j942_j88: [ -7  26  12 -16  -7  -6  10 -16  12  10   1  -2  -4 -19  27   5 -10  -9
  -3  -5]
j271_j195: [ 12  16 -26   6 -20 -10  12  11   1   7 -15 -10   9 -27 -17  16   6   0
 -13   6]
j431_j74: [ 17 -19 -21 -12 -24   3 -13  14 -10   0 -29  -6  22   2 -13   7  -7 -10
   1  -2]
j271_j195: [  5  -4  15 -39  -7  10  -5  -4  15  -3 -11  -5   8  -7  39  11  -6   1
   8  -8]
j658_j766: [ 12 -17 -29  15  -4   1 -22  16   5  22  -6  -8  36 -16 -15  10  -5  17
 -22 -18]
j942_j88: [ 34 -16  29  22   4 -13  11  30   2  -5  35 -30  -3  -3  13 -18  -2  14
  15  17]
j658_j766: [-22  20 -28   0 -13   9   8 -18  14   6 -17  13 -22 -45  -1  21  16 -24
 -13 -10]
j942_j88: [ 20 -40  16 -20  33  22 -32  22  28   4  17 -15  42   7  36  10   4  64
  -6 -21]
j271_j195: [-15  44  -1  30  -2 -21  16 -19  17  34  25  -4  -9 -48  11   0 -12 -11
 -24 -12]
j271_j195: [  6  23   6 -27 -18  -9   5  -8  11  14 -12  -9  17 -18  27  11 -18  -3
  -6  -6]
j942_j88: [-36  22 -66  12  19  -4 -28 -20 -32  21 -41  42  56  54 -90  14  -1  33
 -48 -18]
j431_j74: [ 17 -26  -6 -27 -19   8 -14  12 -14 -13 -30  -3  17  23  -4   2  -7  -9
  14   3]
j431_j74: [ 11  -8   6 -25  11   8   1  11  -2 -21  -9  -1  11  27   0   8  12  30
   8  12]
j271_j195: [ 14 -10  19 -26 -12   3  -1   5   4  -8  -6 -10   1   1  28   0  -9  -9
  16   3]
j431_j74: [-15   5  11  26   8  -6  14  -9 -17 -13  17  11 -37  18 -18 -22   6 -22
  14  16]
j431_j74: [  7  20  -8 -35 -34 -14 -16 -13   5  36 -30  -8  48 -16  23  13 -44 -14
 -19 -24]
j942_j88: [ 15 -21  11  18  13   2  -3  19   6  -2  24 -13   1  -2   6  -8   5  18
   4   2]
j271_j195: [-46  12 -18   1  46  18 -21 -30  13  13   3  35  12  14 -13  14  15  38
 -31 -28]
j271_j195: [ -2  11   3  12  -3  -7   7  -3   7  10  11  -5  -8 -20   7  -2  -3  -8
  -4  -2]
j942_j88: [-51   5 -48  47  10  12  -7 -27 -11   6  -6  40 -36 -11 -55   0  23 -32
 -19 -13]
j431_j74: [ 17  -2 -12 -39 -32  -5 -16   3  -8  11 -40  -7  43   9   5  11 -27  -7
  -4  -9]
j942_j88: [  5  -9  17  -3   8   7  -2   3  19   2  17  -9  -5 -18  31   1   2   8
   4  -7]
j942_j88: [ -1   2 -11   7  14  -4 -10   3  -4  10   0   3  27  17 -19   2  -3  28
 -16  -6]
j658_j766: [ -1   7 -51  20 -22   4   7   8   9   7 -21   0  -7 -54 -27  26  24 -12
 -20  -3]
j658_j766: [ 39 -15   1   1 -26  -7  14  33  -3 -13  -5 -28  -1 -16   1   1   5  -5
  16  21]
j431_j74: [ 13 -17 -13 -12  -6  11 -14  13  13   4 -12  -9  21 -17   9  16   4  14
  -7 -11]
j658_j766: [-43  15 -54 -18 -16   9 -40 -42  -4  39 -51  37  38  -3 -24  21 -24 -25
 -40 -46]
j658_j766: [ 31 -21  25   9  10  -7   2  28  -4  -9  23 -22  10  20   6 -15  -3  25
  14  15]
j658_j766: [ 16 -13 -16   9  -7  -4  -9  17  -8   5  -8  -8  22   5 -20   1  -3   9
  -6   0]
j431_j74: [ 23 -35 -18 -10  12  23  -9  34  11 -22 -10 -10  16  -2  -8  22  35  45
   1   5]
j271_j195: [  5 -17  -9   8   2   7  -1  12  -6 -13  -3   1  -7   6 -16   0  14   2
   6   7]
j658_j766: [ 19  -9  38   0  10   1  14  14  19 -11  34 -22 -19 -16  41  -7   7  12
  18  10]
[ -6  -2   3 -18  -4   3 -18 -12   6  15  -8   3  18   0  18   2 -19  -6
  -6 -19] | j658_j766
[-17  72  43 -51 -11 -42  -4 -52  -8  50  -7   5  57  39  42 -14 -82  -6
 -19 -21] | j271_j195
[-29  24 -10  19  19  -5  20 -16 -29 -23  -3  29 -29  43 -53 -10  22  -1
   3  24] | j658_j766
[-16  44  -3 -30 -16 -11  10 -28   0  12 -23  10   8  -5  10  12 -17 -14
 -11  -5] | j942_j88
[  2  -6 -35  11   2   2  -3  13 -17  -9 -20   8  13  18 -49   9  18  17
 -10   9] | j271_j195
[ 11  25  -3 -28 -35 -19  18  -3 -28 -11 -37   0   7  26 -17   0 -16 -26
  12  23] | j942_j88
[  3  37   6   5  -8 -26  17  -6  -8  14   5  -6  10   2  -5  -5 -17   0
  -9   8] | j942_j88
[ -3  -1  -3  27   5  -2   6   3   2   2  16  -1 -18 -16  -8  -6   9  -6
  -1   2] | j271_j195
[-18  10   5   7   0   6   7 -17  16   5  11   6 -30 -33  20   1   5 -23
   0  -8] | j942_j88
[ -9   6  -1   5   6   3   5  -6   5  -1   5   4 -11  -9   1   2   8   0
  -2  -1] | j658_j766
[ 15   9   8 -48 -24  -4   5  -1  -8 -10 -32  -6  18  18  15   9 -15  -6
  12   9] | j942_j88
[-27  66  -1  51   6 -39  36 -26 -18  19  27  12 -26  -2 -37 -19  -8 -16
 -18  16] | j431_j74
[-32  22 -18  11  14  -4   6 -22 -29 -11 -13  33 -12  44 -51  -7  10  -4
  -5  11] | j658_j766
[ 19 -26   4  28  26   4 -19  26  25  21  37 -22  27 -23  15   1   3  47
 -17 -18] | j658_j766
[  8   0  -1 -20 -24  -3   1   0 -10  -4 -22  -3   4   6   2   1 -12 -22
   9   5] | j658_j766
[-25  -5   2  45  29  12   3  -8  22   5  42   8 -42 -38   7  -6  24  -2
  -7 -11] | j271_j195
[  0 -10  -7  10   5   3  -2   6  -7  -7   0   4  -3  10 -17  -2   9   3
   2   4] | j271_j195
[-13   4 -19 -43 -20  12  -7 -17 -12 -12 -49  19   5  17  -8  16  -1 -21
   4  -2] | j942_j88
[-19 -17 -23   3  27  31 -11  -1  22  -9  -1  15 -10 -19  -4  22  39  26
 -11 -14] | j271_j195

j250-j567: [ 13   2 -15   3 -16  32  12  10   4 -23 -10   4   9 -31 -14  32   1  12
  -2   2]
j326-j11: [  9 -22 -18   3  21   3 -10 -18  27 -20   1   7  11 -19  -8   4  14  12
  10 -12]
j966-j697: [  7   6  24  -2  12 -26   1  -9 -20  22 -12 -11  -8  17  -1  -2  -5  -3
  -9 -14]
j398-j710: [  6 -13  22 -28  23 -30 -13 -55  15   6  20  18   7  40  -4 -39 -11   0
  33  14]
j250-j567: [  7  -4   1 -11  23 -33 -11  -5 -17  29  -2   6   4  15  30  -9   6   1
   4 -10]
j326-j11: [-28 -59  -1  15  27  44  -6  18  24  -2 -29  -8   5 -14 -13 -16 -19   1
  15  19]
j964-j317: [-11 -17 -11  27  17  21   0  42  -6  19 -14  -9   7  -1  11  -3  -4 -19
  -3   2]
j249-j240: [-26  13  -2   2 -17   9   8  13 -13  -3  20 -14   2  23  -4   7 -23  -6
  -9  20]
j966-j697: [ 23   8 -39  -9 -28  39  16   1  12 -56  37  33  48  -7 -34  11  10   9
  52  18]
j249-j240: [  1   3   5  -9   2  -9   2 -20  -1  -9   2  -8  -1   2 -11  15  -7  13
  -8  -5]
j966-j697: [-39 -33  22 -25  -2  16  -7 -32  22 -13 -23 -20 -29 -19  -9  12 -34  35
 -24  25]
j249-j240: [  6  -5 -12  -3  12 -13  -5 -12   2  -7  -6  -6   1 -19   4  24  11  19
 -14 -22]
j326-j11: [  6  -5 -23  -4   2  -6   0 -20  13 -41  22   5  22  -6 -29   8  18  21
  21 -18]
j250-j567: [  1  11   6 -47   5 -53 -15 -27 -28  32   6  11  -9  15  53   5  -1  26
 -10   2]
j250-j567: [ -4 -15 -12 -11  11  -7  -6  -4  -4  -4  -3   1   9  -6   6   7   3  19
   6  -6]
j249-j240: [  7 -14   9 -33  16 -52 -14 -41  -5  -6  -9   4  -7  -7   1 -10  25  39
  12 -33]
j326-j11: [-15  15 -15 -35 -43  -6  -7 -18  14 -28  29  24 -12 -15  17 -11  16  26
   8  20]
j398-j710: [-18 -37 -36  -3  36  -5 -23 -14  26  -8  10   0  13 -13  22  11   4  20
  -3  -3]
j966-j697: [ -8 -15  -2   7   5  21  -2  13   9   6 -14  -2  -3 -11   6   1  -9  -4
  -5  11]
j250-j567: [-35 -26  -3  -8   9 -20  -9 -18   8 -30  17 -13   4  15 -29 -26   7  24
  23 -12]
j966-j697: [ -6  -2  -1  -8  -9   0   1  -6   2 -16  -4  -4  -5 -14  -9  10   4  18
  -4  -5]
j964-j317: [-20  36   8  22 -15 -13   4 -14  11 -11  34 -29 -19  25 -19  10 -11 -22
 -40  -4]
j249-j240: [ 16  22   2 -31 -14 -19  -2 -16 -14  13  13  23   1  10  29  -1   1   6
   6  14]
j398-j710: [ 19   7   5  -5 -11  14  13  19 -22   9 -14  11  11  -2   0   5  -4  -2
  14   7]
j966-j697: [  8  20  -8  -3 -25 -13  -9 -12  26 -16  21  22 -16 -17  10 -25  35  -5
   5  -7]
j250-j567: [-32 -30   4  14  27   9 -14   2  22  16  -3 -13 -10  11  11 -18 -20 -14
 -11  17]
j398-j710: [-15 -41  10   8   6   5   3  29 -12 -14 -50 -16  -9 -35 -33 -21  26  28
  22 -37]
j326-j11: [-13  -7  23 -14 -13  24   3  15  -9  26 -22   5 -15   1  19 -10 -28  -5
  -3  38]
j398-j710: [ 19  22  -5  10   1 -11  -6 -22  24  -3  25  10  -2   5   5  -2  11 -20
  -9  -4]
j398-j710: [ -3   5  -4  -3  18 -12 -12 -31  18   8  28   0   3  24  17   7 -19 -11
 -16  15]
j326-j11: [-18  16  18   1 -19   1  -3  -5  11  10  -1 -10 -35  -3  14  -2 -11 -10
 -34  15]
j250-j567: [ 32  38  22  -1 -18 -34  14  -8 -24  -3   9   6   1  21 -26 -20  24 -11
  20 -29]
j326-j11: [-27 -15 -13  62  38 -14 -11  37   8  13  -4 -39 -10   5  -6 -14  21 -32
 -26 -45]
j249-j240: [ -5  -3  24 -18  -5   4   6 -35   6 -14  -4 -10  -7   5 -25  13 -26  16
  -6  13]
j964-j317: [-50 -17 -37   4 -13  23 -16  39  14   3   5  -3 -15 -27  48   3   1   8
 -25  24]
j964-j317: [ 19 -32 -11 -23   6  13  -3  15 -10   2 -36  26  14 -38  16  -2  18  30
  33  -3]
j964-j317: [  8  10   4 -10  -6 -11   0 -25   7 -12   7   1  -4  -3  -8   8   3   9
  -5  -5]
j326-j11: [-44   9  10  -4 -37  13   6   8   2 -18  14 -16 -22   8 -14 -11 -15   3
 -10  22]
j398-j710: [  4 -12  32  10  15 -17  -1 -16   6   0 -18 -11 -14   7 -32 -30   9  -6
  10 -24]
j398-j710: [  2  38   9  15 -32   4  12  12  -3  -4   9  -8 -18  -1  -7   6   4 -19
 -23  -2]
j398-j710: [  8  28 -31  25  -6   0  -7  -3  30 -12  29   1  -6 -17  17  23  18 -19
 -35 -10]
j249-j240: [ 18   4  15  -9   2   1   4 -28   8  -6  -5   3  -1  -1 -15  10  -9   4
  -1   2]
j966-j697: [ 10   6  -4 -11 -12  11   0 -19  20 -16  26  24  13  12  -8 -17  -3  -8
  27  25]
j250-j567: [-35  -2  23 -17 -12 -17  -4 -31  10 -16  14 -15 -22  18 -19 -18 -14  14
  -5  10]
j250-j567: [ -1  -6 -37  -3   8 -24  -7  16 -15 -16  26  14  33   9   3 -16  36  13
  40 -24]
j966-j697: [ -7 -24 -36  34   0  61  -5  54  31   2 -14  15   5 -42  25  -3   9 -23
   0  21]
j966-j697: [-11  11  -5 -16  -2 -28   1 -19 -17 -15  22 -13   8  19 -11  16  -3  22
  -4 -11]
j249-j240: [-55 -17 -11  -3   5 -34  -9  13 -21 -12  12 -31  -5  15  -6 -11  10  28
  -2 -24]
j964-j317: [-59   0 -24  34  -6  20  -9  50   7  16  21 -24 -15  11  32  -6 -14 -29
 -36  23]
j964-j317: [-39  17 -11  26  -8 -13  -6  29  -3   9  32 -18 -11  28  14 -21   3 -28
 -18   1]
j249-j240: [-14  15  -9   6  -1 -10   6  -2 -13 -13  19 -23   7  16 -14  29 -10   6
 -20 -10]
j964-j317: [  9  -3  32 -16 -27  26  25  26 -37   1 -38   3   2  -4 -29  -8 -13  12
  30  12]
j964-j317: [ 11  -8  18 -55 -12   6  -2 -53  12  -9   0  27   0  -2   5   4 -26  31
  18  41]
j326-j11: [ -9  35  27 -14 -35  -6   0 -13   2  18   2  -2 -42   0  26   2 -16  -9
 -41  25]
[ 42  10   5 -20  27 -47 -12 -74  22  -8  27  19  13  19  -6  -2  12   5
  13 -19] | j964-j317
[ 18 -10  33  -6  27 -23  -1 -23 -11  22 -31 -10  -9   6  -7   1  -7   4
  -6 -19] | j250-j567
[ 44  -5  23 -19  -6  44   5 -35  34   5 -32  29  -9 -35   5  19 -24  -2
  -5  38] | j249-j240
[ 39  31  -5  -8   3 -49  -5  -4 -22  19  22  28  14  22  23 -26  38 -14
  27 -27] | j249-j240
[  4  -8  18 -14 -10  18  -2 -26  29  -8   0  18 -10  -4  -7 -22 -11  -3
  14  29] | j966-j697
[ 10 -28 -36  31   9  45 -13  64  23  26 -32  29  -2 -57  56 -15  31 -24
   3   7] | j249-j240
[ 16  -8   8  45  18  24   9  23  12   2 -15  -8   7   2 -32 -16   5 -37
  10 -15] | j250-j567
[ -3 -33 -12   2  30 -14 -17 -19  26 -13  -3   3   3 -14  -4 -17  22  14
  14 -22] | j398-j710
[-16 -22  19  13  10  14   2 -11  19 -14 -13 -20 -10  -1 -37  -7 -14   0
  -2  -2] | j250-j567
[ 27  -1  -4  -5 -21  32  13   0  11 -31  -8  21  14 -27 -29   3  11   9
  30   4] | j966-j697
[-12 -71  -5  -5  50   5 -10  12  -8   5 -47  -9  18 -19  -7  -4   1  35
  27 -19] | j398-j710
[-32 -46   6  -6  40   8  -4   9 -20  22 -30 -28   9  11   5  19 -40  20
  -9  11] | j398-j710
[ -6   7 -11 -10 -12   3  -2   2  -1  -1   9   7  -1  -5  18   9  -2   6
  -6  13] | j250-j567
[-10 -12 -27 -10  -4  13  -3   6   3 -17   5   5  12 -19   9  19   2  23
   3   7] | j250-j567
[ -1  22   7   6 -20  -9   2  -7  10 -11  14  -1 -16   1  -9 -12  12  -9
  -7  -6] | j398-j710
[ 13 -19   3  -5  -6  48  12   1  14 -18 -16  14  16 -16 -25   6 -17   5
  25  26] | j966-j697
[  0 -14  -2 -20  -8  38   5 -25  24 -26  20  20  23  12 -23  -4 -30   4
  34  47] | j966-j697
[ -4 -31   5 -15   5  -1  -1   7  -9  -8 -24   7   6 -12 -14 -24  14  25
  36 -10] | j398-j710
[ 16 -19   0   4  -1  44  15  17  -2 -12 -29   4  17 -23 -25  17 -10   7
  17   8] | j966-j697
[ -8  30  -3   3 -20 -21   8  14 -25  -4  22  -9   1  20  -6  -2  10  -4
  -1 -13] | j326-j11
[  8  12  10  -7  -7   8   8 -19   2  -6   4  -3   1   6 -12  20 -20   1
 -10  13] | j249-j240
[ 34 -19   4  25  29  18  10  12  -2   2 -38  -5  16 -20 -27  15   7  -6
   9 -28] | j250-j567
[ 33   6  -5  13   9  23  12  26 -20  21 -22   5  19  -8   9  29  -8 -14
  -3   0] | j398-j710
[ 24  -6 -16  29  40 -15 -17 -28  42  -1  10   1   3  -9   4   4  21 -19
 -15 -28] | j398-j710
[ 38  13  14   3   4   2   7 -21   9   1  -2  12   6   3 -14   2   0 -15
   7  -3] | j249-j240
[-17  30 -24  20 -43  12   5  30   7 -25  13 -10 -21 -33   3  18  25   0
 -33 -12] | j398-j710
[-10 -25  19   2   9  31   8  25 -14  23 -30  -5   3   8  -3  -7 -31  -9
  10  26] | j326-j11
[  1  -8  21 -14   5 -10   1 -33   5 -12  -7  -8  -6   4 -26   0  -9  16
   3  -5] | j249-j240
[ 44  17  12 -25 -22  12  18 -36   5 -34  20  34  30  15 -45 -11  -1   3
  55  15] | j966-j697
[-35 -31   3  -6  10   8   0  17 -17   4 -23 -23  -3  -2  -3   8 -19  23
  -5   4] | j398-j710

j986j612: [-14   8  23   1   8   0  30 -13  26  26  -5   4  20 -14 -38 -33  -6 -10
  12   8]
j986j612: [ -7  -7 -12   2  -3 -20  -5  -3   9  -8  10  12   0   1  13  10   4  -3
   0  -8]
j763j562: [-17   1 -12  14   6   7  -2 -12 -23   2 -25  -6  -9  25  10  12 -10  37
   4  10]
j629j496: [ 17  10  23   2  26 -31  -8  36  -1   8  31  40  -1  -3 -24   6   4  -4
  25 -25]
j18j602: [  1   6  34 -13 -10  32  37  -9  26  18  -9 -11  19 -40 -18 -33   7 -26
 -11   3]
j986j612: [ 13   0  23   6  20 -10  29 -10   8 -15   7  29   8 -18 -15  -1  -9 -10
  -4   7]
j321j143: [ 13 -14   7   3  11   3   3  15   0  10   7   2 -20 -14 -30   1  -4  -7
  12   0]
j763j562: [-18  20  31 -21 -22   6   7   9  35  27  13  18  38 -16   2 -16  23 -27
   1 -30]
j18j602: [-24  10 -23  10 -10  -2 -11 -15  -8   1 -18 -12   5  21  31   6   5  32
  -3  -1]
j986j612: [ 30  -8   5   2  17  18 -11  24 -32  -2  -2 -14 -30   4 -23   7 -13   7
   7  11]
j986j612: [ -3 -18  -8   9  -1  21 -30  10 -26  11  -2  16 -23  40 -23  54 -15  18
   9   8]
j321j143: [ 19  19 -42   6 -36  -5 -32 -12  30 -11  18 -47  14 -28  14 -15  30  -8
 -27   8]
j629j496: [  3 -21  -1 -15 -11   6  -9   8  13   9  15  -3  -6   1 -25   1  -6 -35
   3   4]
j321j143: [ -1  -3 -42  -8 -19   1 -42  19  -9  14  -2 -59 -22  14  11 -19   9   5
   9  -1]
j321j143: [  2 -17 -16  -8  -1  14 -28   6 -27   4  -4 -19 -17  48 -24  11 -27  -5
   8  25]
j629j496: [ -8 -21  -7  18  15 -17  40 -41  19 -17  -9   8  -2 -19 -15  -9 -19  -3
  -6  28]
j986j612: [ -4  -4 -13  26  33 -43   6  -8  13  17   9   6  -9   5 -56 -21 -20  12
  32  20]
j763j562: [  5  34  14  -5   3  15 -23   5 -31  -2  -5   7  26  49   0  10 -11  16
  -4  11]
j18j602: [  4 -69 -65  39 -15 -12 -10 -41  28 -26  13   3 -49 -24 -24  63 -10  -4
 -18  35]
j763j562: [-54 -26 -12   0 -27   6   4   3  15  26 -18  14 -17 -12  52  29  29  22
  10 -50]
j763j562: [ 23  14  25 -11  -7  14  15   6  27   8  14 -10  18 -43 -23 -30  14 -31
 -10  -1]
j986j612: [-39   8 -25  10   1   3 -23  14 -14  57 -28 -44 -18  33 -14 -27   1  48
  41  -6]
j321j143: [  4   4  -6  14   4   3 -11   9 -18  -3  -5   7 -13   2  15  26   9  31
   1 -11]
j321j143: [-17  -3 -10  24  14  10 -15  11 -38  15 -25   9 -31  27   9  39  -2  62
  19 -10]
j18j602: [  3  22  43 -10  26  -1  39  -2  -8  -4 -11  14  23  -3  -1 -35 -12  -5
   3   1]
j763j562: [  7  27  27   4   9  -4  23 -22  14  -9   4  22  40  -5 -17 -15  -6  -8
 -12  16]
j629j496: [-14  -8 -27  47  15 -13   3 -12   6  23 -13   0 -29 -17 -26  17   5  56
  20   4]
j629j496: [ 21  19 -18  25  -6  -2 -24  11   6   5  11 -12  -8 -29  -2  13  28  30
  -4  -9]
j18j602: [ -6  10   7 -15   6  -3  -5  12 -22  -3  -7  -4   4  27  21 -13  -6   3
   7  -8]
j763j562: [ 14 -36 -25 -12  -6 -18 -20  28  -4 -17  19 -10 -41 -13  25  13   9 -21
   4 -22]
j986j612: [ -8  -5  29   2  14   5  28  -2   9  17  -4  26   3  -9 -28  -1  -8  -4
  12  -2]
j18j602: [-19 -30   2   4 -21  26  27 -32  21  -7 -13  17  -2 -24  12  32   2 -10
 -23   4]
j321j143: [-12   2  54 -52   4  11  44  16   1   5 -11   0  22  -6  23 -57  -6 -50
   5 -22]
j18j602: [-38  21  29   5   2  -2  52 -39  19  -2 -26  32  42 -12  32 -13   5  16
 -12  -8]
j321j143: [ 22  -7  11   5   4  -1  12  -4  21  -4  19  12   3 -28 -37   0  -3 -25
  -6  13]
j763j562: [ 52 -22  -9   5   3   4  -5  12 -15 -50  18   4 -34 -38  21  36   8 -11
 -28   0]
j763j562: [ 18  14  21  23   4  24  16 -26  15   3   2  22  21 -17 -52  19  -7   4
 -16  31]
j629j496: [  3   2  16  15  30 -32  27  -5   5 -11   7  37   2 -14  -6  -1  -5   7
  10  -5]
j763j562: [  6 -30 -18  12  -6   5 -12   5  -2  -6   6   9 -32  -9  -1  42   3   5
  -2  -4]
j986j612: [ -4 -12  13  24  37 -32  24  -8   6   1   8  47  -7   0 -40  13 -20  10
  22   7]
j321j143: [ -4 -11 -18  18   5  -1 -15  -7  -8   7  -2   2 -14  21 -27  23 -14  18
   9  18]
j629j496: [  1   8  20 -18  -1  -1  32 -18   0 -36  -8  12  25 -10  48 -12   0 -19
 -27  -3]
j629j496: [ 20   4   4  31  29 -41  22  -7  20 -15  20  34  -3 -41 -19   4   7  11
   4  -2]
j321j143: [ 14 -18  -5  -5  13 -24 -11  17  -6 -12  21  15 -17   8 -10  10 -10 -18
  11  -3]
j18j602: [ 11 -12   3 -12  -5  -6 -13  21   9   4  23   8  -7  -6 -13   6   4 -28
   6 -12]
j18j602: [ 21  29  21  10  24  13  22  -5 -13   4 -17 -21   9 -12 -27 -37  -9  18
   1  23]
j629j496: [  2 -16 -28  -1 -20   3 -14 -15  10 -11   4 -22  -6   1   2   6  -2 -15
 -15  17]
j18j602: [ 30  32  26  19  26   1 -12  25 -23   3  12  32   3   2 -23  24   5  32
   9  -7]
j986j612: [-10  -4   0  10   5 -15   6 -11  -4 -20   1  38   4   7  26  33   1  13
  -6 -10]
j629j496: [ 22 -23 -39  13 -17 -11 -47  17  25  15  39 -15 -27 -14 -49  23  10 -18
   8   7]
[-36 -17   2   0  22  -3  33 -33 -17   2 -35   1   0  43 -11 -18 -43   9
  13  32] | j629j496
[ 14  12   7  -2  -1  36 -27  -2 -58 -34 -14  21   6  60  26  61 -20  24
 -26  18] | j321j143
[  9  53  17  20  14  17  24 -42 -26 -34 -33   2  43  13  26  -5  -8  45
 -34  32] | j986j612
[ -5   0  13 -20 -20  40  -1   5  -2  20 -13 -25   5   4  -7 -13  -1 -16
  -5   4] | j629j496
[-19  -7 -16  -3   6  -8  27  -4  -5   5 -33 -51 -22 -22  37 -54   6  17
  10  -9] | j763j562
[ -9  -4 -17  20   4 -13  -8 -22   1  -7   2  19   4  22 -13  27 -12  16
  -1  18] | j321j143
[  1   4  19  22  13  11  31  -5  16  24 -10   6  -5 -43 -31  -8   9  20
   8  -2] | j629j496
[ -5  19  -3   2 -10  27 -12  -6 -23   1 -22 -16   8  23  18   9   0  27
 -11   8] | j986j612
[-21  -7  -8  28  13 -12   8 -11   3  17 -10  18 -12   2 -17  17  -3  35
  18   0] | j321j143
[-17   8   7   1  -6  17   2  -6  -6  14 -16   2   9  13   5   5   1  16
   1  -2] | j986j612
[  8  24  24   3  -2  37   4  14  -2  34 -13 -19   5 -19 -25 -16  12  17
   5  -3] | j629j496
[  6  23  11   5  -4  25   6 -25   0   1 -11  -8  29  11 -24  -7 -11   3
 -16  32] | j986j612
[ -3   5  18 -10  -5  18  14   0  14  24  -5 -15  11 -12 -26 -28  -1 -15
   4   5] | j986j612
[-15  11  15  -6   6 -16  18   2  -2 -10  -5  23  12  -5  45  -3  12   9
   0 -28] | j321j143
[ 10  -5 -10  17   8  -4  13 -18  11  -5  -2 -10  -6 -19 -24  -8  -7   4
  -4  23] | j18j602
[-40 -27 -15  11 -12   7  12  -9  39  61 -12 -23 -18 -20 -50 -22   3   2
  30   1] | j763j562
[ 34  -6   7   8  -1   9 -12   2  13  -4  28  18   0 -13 -52  26  -5 -24
  -9  19] | j763j562
[-24   4   1  11  -8  27   3  -9  10  48 -22 -22   1   3 -41 -13  -2  20
  16  12] | j763j562
[-20   3  12  10  10  14  12   1 -19  15 -25  12  -7  11   8  13  -2  35
  11  -9] | j321j143
[ 31  26  16  -1  -5  43  -6  11 -29 -12 -14 -18   2 -10  18   8  11  19
 -23   2] | j763j562
[-20  12  14  -3   6  -6  25   2   2   8 -17   0   6 -15  32 -24  13  16
   7 -25] | j986j612
[ 23  10  -8   1   6  -3  -5   3  -8 -12   2 -27  -4  -7  -2 -22  -1   0
  -5  13] | j986j612
[ -8 -27 -19   9  10 -44   6 -15  17 -22  19  29  -8   2   1  15 -10 -14
   4   3] | j18j602
[ 17   6  -6  -5 -27  16 -16 -25   2 -44  13  18  27  11  27  43   1 -20
 -47  17] | j986j612
